Here is a tiny trained network, its code and every weight. The questions are about switching its units off for an input and a class, where a switched-off unit gives its printed mean instead of its output.

import numpy as np


def w(rows, s, z=0):
    codes = np.array(rows[::2]) - 128.0
    scale = np.full(codes.shape[1], s)
    scale[-1] = z or s
    return codes * scale


def f(y):
    return np.maximum(y, 0)


def log_softmax(a):
    a = a - a.max(-1, keepdims=True)
    return a - np.log(np.exp(a).sum(-1, keepdims=True))


def net(x, mask):
    res = np.array(x, float).reshape(1, 5) / 4 @ E
    y = f(res @ A[0][:, :-1].T + A[0][:, -1])
    res = res + np.where(mask, y, B[0][:, -1]) @ B[0][:, :-1]
    return log_softmax(res[-1] @ U[:, :-1].T + U[:, -1])


A, B = {}, {}
E = w([
[75,210,158],'x0',
[199,133,254],'x1',
[188,50,94],'x2',
[118,116,129],'x3',
[125,124,130],'x4',
],0.0081)
A[0] = w([
[100,159,198,34],'N1',
[149,121,91,245],'N2',
[164,107,166,194],'N3',
[122,101,12,231],'N4',
[148,95,99,39],'N5',
[167,242,77,98],'N6',
[240,104,188,138],'N7',
[185,84,160,109],'N8',
[27,182,143,93],'N9',
[126,164,173,103],'N10',
[132,152,192,75],'N11',
[161,218,142,33],'N12',
[97,168,98,73],'N13',
[198,106,24,189],'N14',
[187,67,79,82],'N15',
[65,153,155,81],'N16',
[154,107,153,66],'N17',
[151,145,72,179],'N18',
[92,135,54,138],'N19',
[151,131,71,44],'N20',
[137,131,253,128],'N21',
[136,144,201,213],'N22',
[127,130,149,2],'N23',
[167,245,124,52],'N24',
[88,174,92,83],'N25',
[181,97,147,79],'N26',
[189,123,126,124],'N27',
[180,144,155,154],'N28',
[173,109,175,114],'N29',
],0.013,0.0051)
B[0] = w([
[77,148,15,167],'N1',
[72,85,143,199],'N2',
[118,186,112,196],'N3',
[103,62,91,254],'N4',
[198,99,174,145],'N5',
[70,179,134,167],'N6',
[188,254,140,235],'N7',
[144,148,251,187],'N8',
[90,204,175,204],'N9',
[130,137,80,167],'N10',
[136,146,36,171],'N11',
[70,156,57,158],'N12',
[114,181,186,161],'N13',
[111,35,158,226],'N14',
[151,81,147,190],'N15',
[75,180,138,166],'N16',
[128,135,181,147],'N17',
[97,75,140,177],'N18',
[124,130,128,201],'N19',
[179,71,159,146],'N20',
[145,158,49,228],'N21',
[158,140,63,214],'N22',
[83,191,45,128],'N23',
[70,170,72,167],'N24',
[106,177,231,173],'N25',
[161,137,223,167],'N26',
[126,141,193,165],'N27',
[190,202,109,179],'N28',
[174,206,147,182],'N29',
],0.0083,0.0094)
U = w([
[47,66,97,254],'0',
[184,156,105,254],'1',
[104,157,141,178],'2',
[99,137,36,3],'3',
[233,10,75,2],'4',
[152,143,222,31],'5',
],0.011,0.0054)

Each question gives the input, the list of numbers given to net, and the class t.
The units are the neurons (one row each of A and B). Each row of codes is followed by its name. A weight is (code - 128) times the scale printed after its matrix; where a second scale follows, it is the last column's (A, B and U).
mask holds one flag per neuron, in row order. A switched-off neuron (its flag False) gives its mean, the last column of its row in B, instead of its output. The means were averaged over made-up inputs and are rounded, as every weight is.
A unit's drop is (log p(t) with every unit on - log p(t) with that unit switched off) / (log p(t) with every unit on - log p(t) with every unit switched off).
The circuit of an input: a set's keep is (log p(t) with only the set's units on - log p(t) with every unit switched off) / (log p(t) with every unit on - log p(t) with every unit switched off). Starting from the 12 units with the biggest drops (on a tie, the unit counted first), units are removed one at a time, each time the one whose removal leaves the highest keep (on an exact tie, the one counted first), for as long as the keep stays at least 0.8.
units of the circuit, in order: the units of the circuit, biggest drop first
top k neurons: the k neurons with the biggest drops, biggest first
drop when u is switched off: that unit's drop, to one decimal
input [-7,6,1,-8,-2], class 5: units of the circuit, in order : [N8]
input [-6,4,1,5,4], class 5: units of the circuit, in order : [N8; N26]
input [-7,7,2,5,-5], class 5: top 2 neurons : [N8; N26]
input [2,1,-1,7,-4], class 3: top 2 neurons : [N8; N7]
input [-4,1,7,-3,2], class 5: top 2 neurons : [N8; N7]
input [-4,8,8,-5,-2], class 5: top 2 neurons : [N8; N26]
input [2,-7,7,-7,-4], class 0: top 2 neurons : [N2; N22]
input [-3,2,1,5,-4], class 5: drop when N8 is switched off : 0.2
input [-5,0,3,3,7], class 4: drop when N13 is switched off : 0.1
input [7,4,-8,7,-6], class 3: drop when N17 is switched off : 0.0
